Below are the code and all the weights of a small trained network. Each question names an input and a class and asks about switching units off, where a switched-off unit gives its printed mean instead of its output.

import numpy as np


def w(rows, s, z=0):
    codes = np.array(rows[::2]) - 128.0
    scale = np.full(codes.shape[1], s)
    scale[-1] = z or s
    return codes * scale


def norm(h):
    return h / np.sqrt((h * h).mean(-1, keepdims=True) + 1e-5)


def f(y):
    return np.maximum(y, 0)


def log_softmax(a):
    a = a - a.max(-1, keepdims=True)
    return a - np.log(np.exp(a).sum(-1, keepdims=True))


def net(x, mask):
    res = np.array(x, float).reshape(1, 3) / 4 @ E
    u = 0
    for l in range(3):
        y = f(norm(res) @ A[l][:, :-1].T + A[l][:, -1])
        res = res + np.where(mask[u : u + 7], y, B[l][:, -1]) @ B[l][:, :-1]
        u += 7
    return log_softmax(norm(res)[-1] @ U[:, :-1].T + U[:, -1])


A, B = {}, {}
E = w([
[4,153,41,120,94,76,128,184,117,148,46],'x0',
[164,126,68,44,183,117,2,214,179,98,179],'x1',
[104,144,209,75,146,195,58,148,64,160,75],'x2',
],0.017)
A[0] = w([
[171,152,79,114,164,98,141,72,134,124,111,11],'L0N0',
[12,98,41,100,116,126,141,200,163,209,2,105],'L0N1',
[113,38,173,58,181,123,40,136,241,105,229,107],'L0N2',
[75,96,215,137,236,177,59,142,42,195,122,52],'L0N3',
[128,159,218,79,50,81,98,140,156,139,112,2],'L0N4',
[85,97,198,174,103,146,190,25,91,109,143,206],'L0N5',
[134,77,96,197,161,37,204,131,219,85,159,40],'L0N6',
],0.0057,0.0075)
B[0] = w([
[150,112,120,110,94,169,100,129,172,157,93,128],'L0N0',
[162,161,249,161,80,76,105,176,124,106,216,240],'L0N1',
[190,132,73,121,134,98,197,207,20,137,106,207],'L0N2',
[170,142,67,210,58,114,70,38,254,120,70,183],'L0N3',
[139,144,124,130,130,142,143,120,204,133,97,128],'L0N4',
[189,176,53,30,186,72,111,201,101,112,130,254],'L0N5',
[153,201,159,162,40,222,74,118,215,120,60,181],'L0N6',
],0.0092,0.0082)
A[1] = w([
[121,130,159,153,115,144,222,71,83,150,88,77],'L1N0',
[81,109,206,103,150,210,66,106,79,178,62,80],'L1N1',
[171,102,158,133,138,145,144,88,97,127,154,28],'L1N2',
[166,92,194,136,158,192,149,79,132,111,187,51],'L1N3',
[126,87,138,141,135,122,182,87,89,160,99,18],'L1N4',
[4,94,110,139,122,110,133,159,134,127,111,42],'L1N5',
[112,76,65,180,119,107,194,86,195,118,182,2],'L1N6',
],0.018,0.008)
B[1] = w([
[109,162,81,61,242,149,53,230,104,70,135,245],'L1N0',
[168,95,47,170,72,147,246,120,253,50,77,255],'L1N1',
[108,116,180,170,109,98,114,101,96,151,191,184],'L1N2',
[72,48,187,196,126,73,116,139,132,189,191,205],'L1N3',
[125,140,100,87,166,154,35,158,75,105,97,161],'L1N4',
[96,69,198,168,127,194,108,67,125,202,170,194],'L1N5',
[182,73,117,156,112,179,174,110,204,66,23,218],'L1N6',
],0.014,0.0084)
A[2] = w([
[10,119,119,150,101,130,149,134,108,149,116,27],'L2N0',
[142,162,100,134,106,96,152,126,39,162,88,110],'L2N1',
[101,150,220,155,103,102,143,138,101,142,158,126],'L2N2',
[3,124,102,148,79,118,129,136,134,166,88,20],'L2N3',
[166,171,133,185,72,144,108,133,141,114,111,161],'L2N4',
[92,149,147,145,173,130,174,122,50,84,91,1],'L2N5',
[163,129,149,131,99,100,176,142,89,161,161,182],'L2N6',
],0.017,0.0043)
B[2] = w([
[123,117,208,187,179,130,118,143,123,172,198,179],'L2N0',
[138,194,144,129,86,152,133,106,117,148,104,149],'L2N1',
[174,177,154,104,116,118,128,69,121,172,114,223],'L2N2',
[216,33,185,225,183,98,140,84,126,142,204,203],'L2N3',
[77,201,185,90,115,159,176,81,128,130,116,255],'L2N4',
[106,102,86,107,129,118,56,232,81,114,151,158],'L2N5',
[7,152,138,163,116,134,121,101,120,181,85,190],'L2N6',
],0.013,0.0099)
U = w([
[135,96,249,219,136,120,108,103,117,215,217,184],'0',
[159,123,106,181,65,172,193,119,241,47,47,157],'1',
[133,116,36,65,220,140,28,228,63,107,163,194],'2',
[100,239,150,101,111,149,125,58,77,190,48,188],'3',
[66,72,103,78,101,122,148,61,84,133,122,2],'4',
[92,57,97,99,81,141,136,55,51,131,131,19],'5',
[68,85,104,111,87,138,118,61,77,113,135,11],'6',
],0.017,0.0055)

Each question gives the input, the list of numbers given to net, and the class t.
The units are the neurons (one row each of A and B). Each row of codes is followed by its name. A weight is (code - 128) times the scale printed after its matrix; where a second scale follows, it is the last column's (A, B and U).
mask holds one flag per neuron, layer by layer. A switched-off neuron (its flag False) gives its mean, the last column of its row in B, instead of its output. The means were averaged over made-up inputs and are rounded, as every weight is.
A unit's drop is (log p(t) with every unit on - log p(t) with that unit switched off) / (log p(t) with every unit on - log p(t) with every unit switched off).
The circuit of an input: a set's keep is (log p(t) with only the set's units on - log p(t) with every unit switched off) / (log p(t) with every unit on - log p(t) with every unit switched off). Starting from the 12 units with the biggest drops (on a tie, the unit counted first), units are removed one at a time, each time the one whose removal leaves the highest keep (on an exact tie, the one counted first), for as long as the keep stays at least 0.8.
circuit, biggest first: the units of the circuit, biggest drop first
top k neurons: the k neurons with the biggest drops, biggest first
top k neurons in layer l: the k neurons of layer l with the biggest drops, biggest first
drop of u: that unit's drop, to one decimal
input [1,3,3], class 3: top 4 neurons : (L1N0 L0N5 L1N1 L0N2)
input [0,7,-7], class 1: circuit, biggest first : (L0N5)
input [-7,-8,3], class 2: top 2 neurons in layer 1 : (L1N0 L1N4)
input [4,-7,-6], class 2: top 3 neurons : (L1N0 L1N1 L0N3)
input [8,6,8], class 0: top 2 neurons : (L1N5 L2N3)
input [-1,3,3], class 3: top 4 neurons : (L1N0 L0N2 L1N1 L0N5)
input [7,7,-5], class 0: top 3 neurons : (L0N5 L1N0 L1N5)
input [7,-7,1], class 0: top 2 neurons in layer 2 : (L2N0 L2N3)
input [-5,8,-8], class 1: top 3 neurons in layer 0 : (L0N5 L0N6 L0N1)
input [5,7,-8], class 1: top 2 neurons : (L0N5 L1N0)
input [3,0,-3], class 3: top 2 neurons in layer 1 : (L1N3 L1N1)
input [0,-1,2], class 3: top 2 neurons : (L1N1 L1N0)
input [7,0,-6], class 0: top 2 neurons : (L1N5 L1N1)
input [6,-6,8], class 1: circuit, biggest first : (L1N1)
input [1,-3,-1], class 3: top 2 neurons : (L0N5 L1N0)
input [-3,-2,2], class 3: top 2 neurons in layer 0 : (L0N5 L0N1)
input [2,-1,2], class 3: drop of L0N1 : 4.8
input [-3,4,8], class 1: drop of L1N1 : 0.2
input [-4,-8,-1], class 2: drop of L1N0 : 0.3
input [7,1,8], class 1: top neuron in layer 1 : (L1N1)
